What can hang from each mark:
vamure: mebuf
biku: puzu vamure
kepok: kagig
puzu: biku tevup
kagig: dated dukuv mebuf puzu
dukuv: biku vamure
mebuf: dated kagig tevup vamure
zifi: dated vamure
tevup: dukuv kagig kepok mebuf puzu
dated: kagig mebuf vamure zifi

Every row comes from one small tree of marks. The marks that hang from a mark follow it in brackets, in alphabetical order. Every link used is in the known rows. Which tree was each row made from?
Each row is shifted at random along 6 fixed directions that mean nothing.
Known rows:
kagig[dated[vamure zifi] dukuv mebuf puzu]: [-13.7  -7.9 -42.2  13.5 -34.7  11.7  71.4   3.0 -54.6 -23.5  90.6  46.4
  -2.7 -25.5   6.2 -14.6   0.2   5.0 -10.9  28.2  29.7   7.8   8.4  17.8
   4.9  10.9   8.3  10.9  -7.0   0.5 -13.0  -4.4  -5.0 -29.7  17.7 -10.8
  -4.3   4.0  -4.4 -27.3 -15.3   8.0]
zifi[dated[kagig[dukuv[biku] puzu]] vamure[mebuf[tevup]]]: [  4.1   5.7 -29.8  12.8 -17.2  -5.2  28.5  -3.7 -34.6 -21.6  26.6  40.5
   8.9  -9.1   0.7 -17.8  -9.0  14.8 -10.3   9.8  -4.5  -6.8  15.0   9.7
  -0.3  33.7   6.4  27.5   6.2   2.8  -3.3   9.6  -6.8  -2.6   0.0 -12.0
 -13.8   3.6  -7.5   4.1   6.9  24.4]
tevup[dukuv[biku] kagig[mebuf] puzu]: [ -2.5  -7.4 -38.8  -4.2 -23.3 -18.2  14.8 -28.7  -8.1 -15.4  16.1   2.6
  17.7   5.7   7.1 -24.0 -11.6   6.3  30.0  -3.5  16.3 -18.5  -5.1 -16.3
  14.3  -9.1  -3.8   6.8   3.4   2.2 -20.7 -46.8  20.6 -25.2   0.6   4.3
  20.4  -2.3 -36.3 -34.2 -14.2  24.6]
kepok[kagig[dated[vamure zifi] dukuv mebuf[tevup] puzu]]: [-15.2  13.1  -6.3  12.0  -5.7 -16.5  17.1  16.3  14.5  -9.8  63.9  14.2
 -29.9  -7.3  10.2   1.5  19.3 -22.9  -2.7  19.4  12.0   1.7 -10.1  16.9
  15.7  -4.1  29.1  -1.7   8.2   2.4   1.5  39.8   3.2 -12.7  10.1 -18.3
   3.9  -2.2  -7.4  -4.3 -32.4 -30.8]
puzu[biku[vamure[mebuf]] tevup[kepok]]: [-28.2  -7.8 -10.1   1.9 -14.1 -20.5  25.7 -34.8 -11.7 -35.4  20.0   1.7
  16.7   1.7   1.3  15.4   0.7  14.9  14.0  18.8   5.8 -12.2  -9.7   3.3
   0.5   0.1  -8.3 -13.3   9.9  -5.3  -0.9 -18.0  13.2   4.8  10.2 -14.5
  22.0 -12.2 -11.1 -16.1  -2.5   0.1]
vamure[mebuf[dated[zifi] tevup[dukuv puzu]]]: [ 14.5  -3.7 -23.8  11.1  -8.8  -6.7 -10.2  14.7 -20.4 -26.4  19.2  12.8
  -8.0  16.6  -7.5   0.7  -7.2  -3.9  21.7  -5.2  -9.6  -2.3  12.2  -4.7
  -5.4  37.0  -3.9  19.4   1.1   9.2 -11.6   3.4 -14.2  -2.6   0.9   3.1
  -5.8  19.7   2.8  24.4  -0.1  39.9]
dated[kagig[dukuv[biku] puzu] mebuf[tevup] vamure zifi]: [-32.1  14.8 -23.6  34.2 -25.4  -0.3  29.9  79.9 -44.9 -46.9  85.8  11.7
   9.3   5.9  -2.2 -38.9 -13.1 -10.1  -2.8   3.8 -20.6  57.0  -3.7  11.1
  19.6  17.9  15.4  -1.4  18.4  -5.1   8.8  27.4 -13.5   9.7  -0.6 -12.4
  -7.7  19.1  -3.1  26.5 -14.5  22.2]
tevup[dukuv[vamure] kagig[mebuf[dated] puzu[biku]] kepok]: [-12.8   2.3 -18.4   7.8   1.9  11.4  19.5  -7.1 -19.2 -28.1  17.2  23.2
 -15.7 -35.3  -2.2   6.8  41.8  28.5  20.7  -0.8   0.2 -28.6  -5.6 -12.7
 -19.0 -16.2   7.6 -12.5  -8.1 -20.0   8.9  17.6 -20.3  25.2   5.7   3.0
 -25.4 -10.1   1.8 -10.1 -24.8   1.9]
vamure[mebuf[dated kagig[dukuv[biku] puzu]]]: [  5.8  26.2   5.1   1.0  -8.9  -1.3  13.9  10.4  -9.4   6.3  32.2  24.4
 -17.5 -11.6   8.5  12.8  -1.7  -1.4   5.3  -0.8   2.3 -16.1  -1.0   9.7
  -1.3  21.4   7.8   8.3   8.6  -4.2   2.7  31.6 -10.4  -2.6   0.6  -4.2
  -4.9  -6.4   9.6  -2.1 -10.0  -4.5]
dated[mebuf[kagig[puzu] tevup[dukuv[biku]] vamure] zifi]: [-22.9  -1.8 -13.9  32.8 -10.8 -10.4  20.0  32.4  -7.3 -34.7  48.9   9.7
 -10.6  -0.3   1.5  -6.1   4.4  -6.4  21.9  11.9  -2.4  15.6  -2.2   3.1
   7.7  -1.8  15.8 -12.7   3.7   0.9   4.9   2.5  -4.2   1.0  -5.3 -20.1
 -14.5   7.6  -6.0   8.3 -12.8   9.0]
tevup[kagig[dated[zifi]] kepok mebuf[vamure] puzu[biku]]: [ -3.0 -17.1 -39.1  12.4 -17.8 -16.1  23.6 -18.6 -19.4 -27.1  16.4  16.6
  23.2  -6.2   0.9 -21.4  -8.9  20.2  29.3   4.1   9.4 -10.1  -1.9 -26.3
   8.7 -30.8 -13.6   8.0   5.9  -9.3 -12.5 -46.5  21.6 -14.2  12.4  -4.9
  10.3   4.2 -44.9 -35.5  -1.6  28.5]
tevup[dukuv kagig mebuf]: [ -8.1  14.9  -3.0  30.2   0.2   7.6  14.3   0.0  -8.6   5.8   1.0  23.8
 -14.3 -43.1  10.3 -19.4  19.9  11.9  -5.8 -11.2  -1.6  13.7  -4.2 -19.6
  -9.7 -27.5  -1.6  -9.4  -4.1 -38.1   7.2  -4.2   9.6   8.1 -12.2   2.6
  -6.7   0.5 -15.1 -14.0 -18.1   2.2]
mebuf[dated[vamure] kagig[dukuv] tevup]: [-21.1  -0.9 -24.5  -8.2  -9.2  -3.9  14.8 -32.8 -25.4 -13.2  61.2  37.5
  20.3 -21.5   0.3  -8.2   5.1  23.6  -6.3  15.3  27.7 -37.3  19.9  14.3
  -9.0  35.6  12.9  32.2   1.9   7.8 -29.9   2.2  -7.6  -3.5  -8.3 -12.4
 -18.0  -8.1   5.2 -18.8 -12.3   8.4]
kepok[kagig[dated[vamure zifi]]]: [ -8.5  -6.7 -18.7  -3.8  13.5   2.2   2.5  18.4 -14.2 -16.3  34.8  13.2
  21.1   1.4 -15.3 -11.1   6.9  22.2 -30.4  14.0   1.8   1.1  19.7  19.3
  -2.6  23.5  11.2  50.1   2.1   3.5 -11.6  26.2 -14.1  12.8  12.9  10.3
  -6.8  14.2   0.6  13.5  -1.3   8.2]
biku[puzu vamure[mebuf[dated[zifi] kagig]]]: [-16.7  23.4  30.8  13.5  13.5  -9.0  37.3   7.7  -5.9  11.0  12.7  20.8
 -29.7 -22.8  17.2  28.8  20.9  13.2 -20.5  12.3  11.2   3.7 -11.3 -11.0
  -1.0  -5.6  11.1 -17.9   8.0 -14.1  13.0  37.1  -3.4  -0.8 -14.8 -25.7
  -4.5  -9.2   7.0 -28.4  -4.4 -41.7]
vamure[mebuf[kagig tevup]]: [ -5.1  25.2  30.4  29.0   6.9 -27.8  -2.6   3.6  44.5  10.7   9.2  -1.1
 -52.2 -16.5  17.6  23.1  22.2 -33.5  18.8   3.9  -3.7   3.0 -22.4 -12.0
   7.6 -33.1  19.6 -42.1   6.2 -12.5  18.9  26.2  16.3  -3.4 -15.4 -24.9
  -0.4 -13.5  -9.1  -2.6 -21.2 -42.0]
dated[kagig vamure[mebuf] zifi]: [-21.6  10.8 -24.7  38.6 -15.3 -29.7   4.9  78.1 -16.4 -21.5  58.5 -10.6
  14.3  22.9  -7.0 -44.4 -29.3 -19.6  -1.3  -2.0 -30.0  68.3  -9.3 -14.6
  35.1  -6.5   5.0  11.4  24.2  -3.1   8.7   6.4  14.5   1.1  -1.0  -1.5
  16.3  29.6 -29.7  29.3  -0.3  17.5]
mebuf[dated kagig tevup[dukuv puzu] vamure]: [ 12.2  32.1  -0.6  22.1  19.0 -18.6 -50.5  52.3  13.4 -15.9  -6.1   6.3
 -47.5  -1.8  -9.1 -11.3   8.5 -16.0  16.9 -17.0 -44.2  -2.3   5.3 -15.5
   2.1  35.4  20.2  -7.0  19.7   7.4  11.7  57.8 -26.9  25.3  -3.5 -18.2
 -48.6  10.7  19.4  65.0  -7.3   8.5]
zifi[vamure[mebuf[dated[kagig]]]]: [ 10.5 -20.6 -31.3 -10.4 -12.7 -23.1   5.3 -30.6 -15.1 -26.7  17.0  10.2
  25.9  24.2  -6.2  12.1  -6.1   4.7  23.9  -2.2   2.3 -21.3   6.1  -3.0
   0.8  17.0   1.3  31.9  -5.2  19.9 -10.6  -5.5 -14.3  -3.5   1.0  12.0
  -1.5   0.3  -4.9   9.6  -2.8  22.5]
zifi[dated[mebuf[kagig[dukuv puzu] tevup] vamure]]: [  5.1   4.5 -26.1  -4.6 -24.1 -30.7   7.9 -14.6  -7.4 -15.3  35.0  12.5
  12.6  18.5   5.6  -6.7 -16.2 -17.0  17.6   2.5   3.3  -8.7  -0.8  12.8
  17.0  30.1   8.9  20.4  12.2  17.9 -11.9   1.7   2.0 -18.6  -7.4 -15.2
  10.8   0.5 -11.9   0.8  -7.5  15.0]
puzu[tevup[kagig mebuf]]: [  9.6   8.6  -0.5  14.6  12.7  -4.8 -36.4  17.3  17.6 -24.9 -10.6 -16.9
 -20.2   9.9 -11.0   2.7  23.2 -22.8  19.5 -13.5 -36.4  15.8  -4.1  -0.1
  -7.0   6.5   9.9  -7.4  -3.7  -6.8  21.6  38.7 -19.8  30.8   3.7   3.4
 -11.0   6.2  14.9  53.4 -19.3  13.1]
dukuv[biku[puzu] vamure[mebuf]]: [-11.9   4.4  -6.7  -6.3 -10.3 -17.7  18.0  -4.4 -13.9   9.4  36.7   4.3
  10.1   4.0   1.9  -1.9 -13.3  17.3  -0.4  12.8   4.1  -2.9 -12.7  11.7
  13.2 -12.4  -1.3  -2.7  19.0   4.0   0.2   9.4   8.0  -5.3   3.7 -16.2
  19.9  -8.4  -9.8 -18.5   4.7   2.2]
dukuv[biku[puzu] vamure[mebuf[kagig[dated] tevup]]]: [ -5.3   1.3 -12.6  -4.1   2.3 -14.5   6.7  -5.4  -9.0  -9.1  34.3   8.0
  -1.8   2.2  -6.9   7.9   7.8  17.1   6.0  13.1  -4.0 -16.4   0.5  17.5
  -0.8   2.2  12.4   2.4   7.9  10.0   3.9  29.7 -14.2  10.4   5.2 -11.9
  -9.4  -8.7   6.2   4.5  -3.2   7.5]
biku[puzu[tevup[mebuf]] vamure]: [ -8.9 -10.5   2.0  11.9  19.0  11.2  27.6 -27.3 -25.3 -32.1  -8.6  21.2
 -13.8 -13.0  -3.1  31.9  42.4  27.3 -10.3  12.8   1.9  -3.7   8.9  -3.7
 -27.9  12.9   8.3 -12.0 -20.8  -6.6  11.7  14.2 -32.3  16.7  -9.5  -3.4
 -29.6  -6.0  25.9  -2.1  -4.7  -1.5]
biku[puzu vamure[mebuf[dated kagig[dukuv] tevup]]]: [  2.0   7.5  -6.3  -6.8  13.9 -19.7  -4.9  -4.2 -16.6 -18.1  13.9  14.0
 -21.3  19.9  -4.4  26.0   9.1  10.2  -5.0   2.1 -13.1  -5.3   4.8   4.7
  -1.8  57.4  19.5  21.5   5.7  13.8  -0.2  36.4 -31.4   5.1  -4.5   5.2
 -23.6   4.0  23.5  26.9  -6.9  -2.6]
puzu[biku tevup[kepok[kagig[dukuv]]]]: [-18.3  -0.3 -18.0 -15.2 -30.4 -27.2  -3.6 -29.5  11.6 -29.1  29.5 -16.6
  26.7  30.9   4.1   1.3 -17.3 -12.2  42.0   3.2   5.3 -26.5 -12.0  12.3
  14.0  12.4  -8.2  -1.0  18.1  10.0  -7.7 -17.5  21.7  -2.9  15.6  -8.4
  45.1 -10.1 -20.6 -15.4 -12.0  13.9]
kagig[mebuf[dated[zifi] tevup vamure] puzu]: [ -5.7 -12.1 -11.4  41.3  -4.5   9.2  40.6   0.9 -19.9 -20.6  31.9  37.7
 -28.1 -38.1   4.2   5.1  19.4   3.1  -2.2  31.3  15.8  -3.9   8.4  -5.7
 -12.1 -14.3  13.0 -21.7 -13.2  -3.2   3.3 -12.1  -0.8 -20.1  -0.3 -30.9
 -32.9  -0.2   0.3 -17.8  -0.4  -0.7]
kepok[kagig[mebuf puzu[biku tevup[dukuv[vamure]]]]]: [ 12.6   7.1 -25.6  42.0 -26.7  -1.6   5.0  11.5 -17.8 -23.9   9.6  24.6
   5.7   2.6  -3.1 -29.1 -19.4 -10.3  12.4   1.1 -24.5   7.0  16.1  -8.0
  -7.1  14.6  -7.0   2.2   3.0  -8.8  20.0 -22.8  12.3  -6.5   8.2   3.2
   2.8  10.6 -16.0   3.5  12.0  51.0]
biku[puzu[tevup[dukuv kepok]] vamure[mebuf[kagig[dated]]]]: [-15.7 -19.3 -39.5 -19.3 -31.2 -46.4  28.7 -84.5 -23.4 -16.5  51.5  16.3
  32.3  30.7   7.8  11.3 -22.6  15.7  27.7  13.7  30.5 -34.2  -2.1  -4.4
  14.3  40.2  -6.3  30.4   5.1  19.0 -33.9 -51.0  19.2 -37.4  -7.5   1.9
  38.1  -6.7 -29.3 -51.7  -4.4  19.0]
dated[vamure[mebuf] zifi]: [-19.5  -7.2 -17.3   9.8  -3.0 -16.2   7.4  46.5 -20.3 -31.4  51.6  -7.6
  11.7  23.3 -11.3  -7.5  -7.4  -1.7  -0.9   7.4 -10.4  42.1  -6.0   0.6
  20.0   1.2   5.7  14.7  11.8   6.1  -2.5  18.5  -8.9   6.0   5.1  -0.8
   9.1  19.5  -5.2  30.7  -4.8   5.8]
biku[puzu[tevup] vamure]: [-18.2   3.1   7.8  20.4  12.3  -1.9  26.2 -12.3 -14.2  -9.8  -1.2  14.6
 -19.5 -15.6   3.5   9.4  21.0  16.7 -21.9  19.8   0.2   9.9  -0.4  -8.0
  -7.2   7.2   5.9 -21.3  -2.3  -9.4  10.2   2.5  -0.9   1.7  -8.9 -20.8
 -10.6  -2.4   6.3 -16.5   6.3 -12.5]
dated[kagig mebuf[tevup]]: [ -0.7  -8.2 -12.5  16.7  -3.0  12.8  17.0  -1.7 -28.9 -32.4  16.8  20.6
  17.8 -10.1  -5.1  -0.2  11.1  10.5   0.3  -4.2  -4.7   2.3  17.5   4.4
 -23.4  24.2   6.7  16.3 -16.3  -6.8   0.0  -0.5 -24.8  14.9 -15.1  14.6
 -26.7   2.9   9.4   7.7  -7.4  28.5]
kepok[kagig[dated[mebuf zifi] dukuv puzu[biku tevup]]]: [-12.0   6.9 -13.7  22.3 -17.8   2.1  40.1   0.5   4.6 -22.1  45.0  23.4
 -14.2 -15.2  11.3   4.8  23.1 -11.2  14.5  18.4  19.8 -18.6   3.9  16.2
  -5.6  -5.9  11.3 -10.8  -6.9  -5.2   8.6   8.0   4.7  -6.7   9.4 -16.3
   5.5  -5.8  -7.7 -29.9 -20.7  -0.2]
kagig[dukuv mebuf[dated[vamure zifi] tevup] puzu]: [-13.4   7.8 -11.0  14.0   3.1   7.9  18.9  33.9 -15.6 -30.3  60.4  20.4
 -51.0 -14.8   0.9  12.5  32.9 -13.2  -4.8  21.8   2.0  10.6  -7.1  22.7
   3.2  21.2  34.4  -9.9  -1.0   5.0   1.4  48.8 -29.3  -1.5  11.4 -18.8
 -33.3   5.3  25.0  27.6 -31.9 -22.8]
mebuf[tevup[kagig kepok]]: [-17.3  -0.2  -0.6   6.4  19.7   8.0 -18.4   2.6  -9.3  -7.4  11.0  10.4
  -4.8 -20.8 -10.4 -19.8   7.9  26.0 -28.4  13.3 -10.0   5.6   7.0   2.4
  -4.9  20.0   9.2  16.1   8.2 -15.0 -12.4   3.9   4.1  14.9   1.7  -4.2
 -19.0   8.5  -4.3   9.9   3.2  -0.2]
biku[vamure[mebuf[tevup]]]: [-24.9  20.2  33.3   8.8  21.3 -41.9  -0.1   5.9  36.3  11.5  10.5 -11.0
 -48.5  -7.8  14.2  29.7  24.1 -16.9 -12.6  13.1  -4.3  19.4 -36.6  -3.9
  22.3 -28.6  24.0 -36.5  20.5  -7.4  14.0  48.6   9.8   1.9  -7.3 -28.6
   4.9 -13.5  -0.5  11.9 -24.0 -72.2]
vamure[mebuf[tevup[kepok]]]: [ -6.8  27.7  37.0  20.6   7.1  -9.1  -3.7  19.5  15.0  13.2   9.8   5.6
 -44.8 -22.8  12.5  14.2   9.8 -13.6  -5.1   2.2 -11.9  17.7 -22.0  -7.9
   4.1 -15.5   5.6 -32.6  16.5 -22.7  13.6  36.9  10.7   5.8  -6.7 -21.6
   4.8  -5.2  -2.3   5.1  -8.5 -34.0]

Which tree is each row?
[ -0.5  12.2 -33.8  18.6 -18.1 -13.6   5.2  39.0 -18.6 -20.7  43.3   8.9
 -32.5  14.6  -4.7 -19.3 -15.0 -20.8   3.9  12.1 -28.9  30.9 -12.4  20.3
  25.0  26.2  18.7  -2.7  18.4   6.8  13.4  10.7  -3.4 -11.8  25.9  -2.2
 -10.4  13.0   0.7  39.1  -9.8   8.1]  kagig[dukuv[vamure] mebuf puzu[biku]]
[  6.4   1.9 -12.9  62.9   5.7   2.7  16.6  23.6 -16.7 -30.5 -12.9  32.0
 -36.9 -31.1  -6.0  -9.1  21.4   4.5  -1.7  13.5 -31.5  15.6   9.5 -22.5
 -15.5 -14.8   7.0 -26.3  -7.1 -18.4  28.8  -4.2  -2.6  13.8   1.8 -14.3
 -45.7  11.8  -5.6  20.4  15.1  18.7]  zifi[vamure[mebuf[dated[kagig[puzu[biku]]] tevup[kepok]]]]
[ -5.0  -8.6 -40.6  54.7  -6.4  -9.5  27.0  40.6 -22.1 -30.3  34.1  13.2
 -25.2 -13.4  -9.1 -28.6  10.0  -8.1  -3.8  21.7 -17.5  36.8   9.1   0.5
   4.2 -10.6   8.8 -13.5  -3.3  -3.5   9.9 -11.9   4.8  -3.3   9.6 -17.8
 -21.9  27.3 -14.8  15.6   4.9  30.9]  kagig[dated[mebuf[tevup[dukuv[biku[puzu]]]] vamure zifi]]
[  9.9  18.4   1.3  10.3  -7.9 -20.8 -28.1  27.1  20.6 -19.7   8.2 -17.4
 -37.7  27.0   2.0   5.2   1.9 -46.4  38.8 -13.1 -29.6  14.8 -21.7  -2.3
  19.6  11.8  11.2 -29.4  10.9   8.7  17.0  31.4  -9.7  -0.5   4.7 -12.9
   1.6   3.4   5.8  41.0 -19.0  -0.5]  kagig[puzu[tevup[dukuv mebuf[vamure]]]]
[-33.0  -0.4   2.6  10.5  13.4 -29.5  25.2 -44.8  41.0   5.8  20.3   3.9
 -31.4 -41.6  22.2  24.1  57.5   1.7  22.8   4.9  35.5 -19.0 -33.8 -18.4
   7.2 -76.6  22.5 -36.3  -9.7 -19.8  -2.5   1.8  14.7  -3.9 -20.1 -16.5
   0.3 -27.5 -23.7 -39.3 -53.6 -60.3]  tevup[dukuv kagig mebuf[vamure]]
[  9.9   0.9  11.3   2.4  -2.0  28.9   2.1  -1.5 -38.9 -32.5 -11.0  34.5
   8.7 -20.8  -4.7   6.8   6.5  24.9   6.4 -16.4  -7.7 -16.9  26.1 -20.7
 -36.2  21.5 -12.1 -13.3  -7.9  -3.1   7.0  29.1 -41.8  24.7 -11.6  -6.5
 -37.5 -13.6  33.1  15.1   8.1  28.8]  mebuf[tevup[puzu] vamure]
[-18.0  10.9 -16.9  13.6  10.5  -2.0  17.7  -1.8   7.2   7.7  31.8  23.1
 -22.4 -35.9   0.4  -1.6  33.5  18.4  -2.4  20.1  13.2 -31.9   3.6  15.2
  -7.6 -13.7  23.1   0.6  -2.2  -2.8   2.2  18.1  -4.6  11.7   2.6 -15.3
 -30.1  -8.1   5.0 -12.9 -16.9 -14.1]  mebuf[dated kagig[dukuv[biku vamure]]]
[  5.9 -20.4 -37.9  10.2   4.0  -8.7 -16.9 -22.3  -0.9 -41.3   8.7  -2.0
  -4.9   5.1 -20.9   1.6  23.9   1.2  28.3   4.4 -20.3 -15.1  10.4  -1.7
 -15.0  14.0   8.0  10.4 -16.3   5.2   4.6  -0.1 -18.0  20.7  14.1  13.4
 -19.6   5.1   3.4  32.1 -12.9  32.0]  puzu[tevup[kagig[dated mebuf[vamure]] kepok]]
[ -1.6  25.0  12.7  38.4 -21.6  22.0  29.2  10.7 -29.0  -7.0  11.3  41.0
 -13.9 -40.1  14.4 -15.1  -1.0   6.5   6.1  -4.3  -7.5   4.0   5.3 -12.3
 -20.1  -1.6  -7.9 -29.3   3.0 -31.4  16.8  -2.4   2.9   7.0 -13.1 -15.1
 -14.0  -5.8  -1.9 -23.5   2.4  21.1]  dated[mebuf[kagig[dukuv[biku]] tevup[kepok puzu]]]
[  0.9  -2.8 -22.9  -7.4  -3.6  -4.1   0.4   4.6  -9.8 -39.7  -6.0  -2.7
  -2.7  15.0  -5.3   5.3  16.6   6.3  37.6 -12.8  -5.8 -16.1  -3.3 -10.2
  -2.1   2.0  -2.2 -14.0  -0.6   9.0  -0.1   6.7 -24.0  14.4   4.2   2.4
  -9.2  -1.4   4.4  12.3 -13.0  19.7]  tevup[dukuv[vamure] puzu[biku]]
[-16.4   9.4 -21.3  18.9  -6.4 -10.0  29.8   6.9   6.4  -5.1  35.5  13.2
 -22.4 -14.0   6.4  -6.4  18.2  -0.6  10.0  14.7   9.2 -11.7   2.8   7.7
   4.1 -12.9  19.0  -9.7  -2.1   1.2   9.4   7.3   3.6  -1.0   7.1 -12.0
 -13.8  -3.7  -6.4 -16.8 -17.1  -8.1]  mebuf[kagig[dated[zifi] dukuv[biku[puzu vamure]]]]
[ -6.3  22.4  -7.4  44.3   8.3 -37.1 -28.5  31.8  42.0  -1.1  12.7 -16.1
 -56.1  -1.4  -1.0 -12.2  14.7 -40.6  18.9   9.5 -35.9  25.2 -23.2   3.7
  21.8 -19.4  22.6 -32.4  16.8  -3.8  24.0  22.8  16.3   7.5   7.9 -28.3
  -7.3   9.4  -9.0  42.9 -18.3 -11.6]  puzu[tevup[mebuf[dated kagig[dukuv[biku]] vamure]]]
[  1.1  20.2  13.6  -5.0  -8.6 -39.0   1.5 -13.2  32.3  24.9  27.7  -2.7
 -14.7   3.9  18.2  22.2  -6.0 -25.7  22.6   0.1  15.3 -19.1 -22.2  -1.3
  20.0 -11.7   8.6  -0.3  15.7   3.8  -5.3  15.5  20.5 -20.6  -8.3 -16.2
  27.4 -11.7 -16.7 -21.3 -17.7 -31.0]  vamure[mebuf[dated kagig]]
[-11.5 -21.1 -59.9  -7.8 -10.8 -31.1   6.3 -17.5  -0.6 -22.8  57.8  -1.5
  12.4  18.9  -9.2 -14.6   5.2  -1.5  19.5   9.1  12.3  -8.5   3.6   7.1
  17.8   6.6  15.9  35.8  -4.7  18.4 -20.3 -14.0   2.2 -11.8  11.6  14.5
   5.4   8.1 -20.2   3.0 -25.7  14.3]  tevup[kagig[dated[vamure[mebuf] zifi] dukuv]]
[  1.7  24.0   5.1  37.4 -29.9  -8.4  38.4  51.5 -10.2  13.5  39.2  17.0
 -22.9 -16.3  18.4 -29.4 -26.3 -33.2  -8.7  13.7  -3.7  37.6 -14.3  -2.2
  28.6 -17.0  -3.7 -24.9  21.8 -12.7  13.1   8.0  32.3 -29.7  10.0 -44.8
  19.9  12.7 -26.8 -23.1  11.0  -4.8]  kagig[dated[mebuf zifi[vamure]] puzu]
[ 18.5   6.0 -14.5   9.3 -12.8 -18.3  -0.3   0.3   9.4   2.6  21.5  11.4
  -5.7  10.4   3.4  -8.4 -13.6 -22.8   2.4   6.6  -2.9  -6.2   3.4   7.0
  11.3  12.4   9.7  20.8   6.0   6.9   1.5   1.9  12.8 -24.3  12.4   1.7
  10.9   5.7 -17.8  -4.7  -3.6   7.1]  kepok[kagig[dated mebuf puzu]]
[-16.4  -2.6 -14.1   2.5   0.4   7.7  21.4 -10.2 -11.7 -14.8  23.8  20.8
  -5.0 -13.4  -0.6   5.9  24.9  29.2   4.0  10.5  10.2 -26.0   4.9   3.4
 -13.7  -4.3   5.3   4.9  -4.2  -7.1   2.4  10.1  -8.5  14.6  10.7   6.4
  -7.3  -3.6  -3.0 -22.3 -11.9   0.6]  tevup[kepok[kagig[dated[zifi] dukuv[biku[puzu vamure]]]]]
[ -0.2   9.4  -4.3   6.4 -13.4 -31.0  -8.4 -18.0  37.3  -1.9   8.3 -22.9
 -27.6  24.4  14.2   7.1   8.1 -41.4  46.5  -3.6   1.6  -9.1 -20.4 -12.1
  18.2  -8.8   9.0 -34.0   1.6  11.7   8.4  -7.5  19.5 -19.0  -8.1 -19.0
  25.1  -6.8 -16.6 -20.4 -18.7  -5.5]  biku[puzu[tevup[kagig[dukuv]]]]
[ -4.3  -3.5 -12.5  43.5  13.2   1.4  23.5  21.5   1.4 -28.7   9.8  16.3
 -27.6 -22.8  -1.6  10.0  41.0  -2.6  11.4  16.0  -1.9   6.3   1.1  -4.4
  -9.0 -34.8  20.1 -17.1 -15.1 -10.1  17.3   2.9 -10.9   6.9  -0.2 -13.4
 -37.5   7.2  -1.0   5.4 -13.7  -2.9]  tevup[mebuf[dated[vamure zifi] kagig[puzu[biku]]]]
[ 21.7  -3.9 -22.1  -1.3  -2.8  -3.9 -17.8   2.0 -12.2 -18.2  -2.6   9.1
   3.0  19.7 -10.2 -12.5 -11.5   5.8  14.0  -3.9 -16.1  -9.9   6.7  -9.9
   1.7  25.5  -4.0  29.5   6.5   3.9  -9.0  -9.2  -3.2  -3.4  15.5  18.3
   0.8  16.6 -16.8   6.2   5.9  31.7]  tevup[kepok[kagig[dated mebuf]] puzu]
[  1.4 -17.5 -46.5  33.2 -23.9 -16.7  14.6 -25.9 -21.1 -12.8  23.3  28.1
  16.8  -8.3  -8.2 -24.3  -9.5  22.5  26.1  15.9  -2.4 -24.7  13.0 -10.8
 -10.4 -28.0 -12.3  -4.7   0.8   1.9   3.7 -43.7  18.8  -6.5   4.6  -8.8
  -0.9   0.5 -27.3 -22.6  15.9  56.3]  dukuv[biku vamure[mebuf[dated tevup[kepok[kagig] puzu]]]]
[-12.4 -22.6 -31.1   0.4 -12.2 -40.4   5.3 -27.6  18.1 -17.3  45.1  -9.0
  -9.2  17.0   5.8  11.2   6.5 -22.2  29.0  20.3  23.2 -14.6 -15.5   9.0
  20.5  -8.1  18.3   6.4   1.8  23.2 -23.0 -15.4  15.8 -27.9   4.7 -18.1
  14.7   3.5 -20.7  -6.7 -26.8 -11.3]  kagig[mebuf[dated[zifi[vamure]] tevup[dukuv]]]
[  0.9   0.7 -24.6  15.6 -19.8 -14.6  16.9 -10.3 -18.9 -16.3  -0.9  12.8
  -1.5   2.6   9.4 -15.1  -6.8   4.8  24.7  -8.4  -0.3   4.5 -10.6 -18.1
   8.9 -17.8 -10.5 -15.6   7.0  -7.1  -4.0 -31.0   9.6 -14.8  -1.5  -2.2
   9.1   3.2 -23.3 -14.1  -8.7  23.7]  tevup[dukuv[biku[vamure]] mebuf puzu]
[ 12.3  -0.3 -15.3   8.5   8.9 -42.2 -46.0   6.9  36.5  -8.1  -6.7 -22.3
 -24.7  43.3  -2.7  -6.9  -4.0 -26.3  34.6  -3.0 -24.0  12.0 -28.9 -12.7
  34.4 -10.1  12.2   9.2  19.7   6.3  -6.4 -15.8  20.9 -15.1   9.7   8.1
  17.2  21.3 -40.1  17.7 -13.7  -0.6]  tevup[kepok[kagig] mebuf puzu]
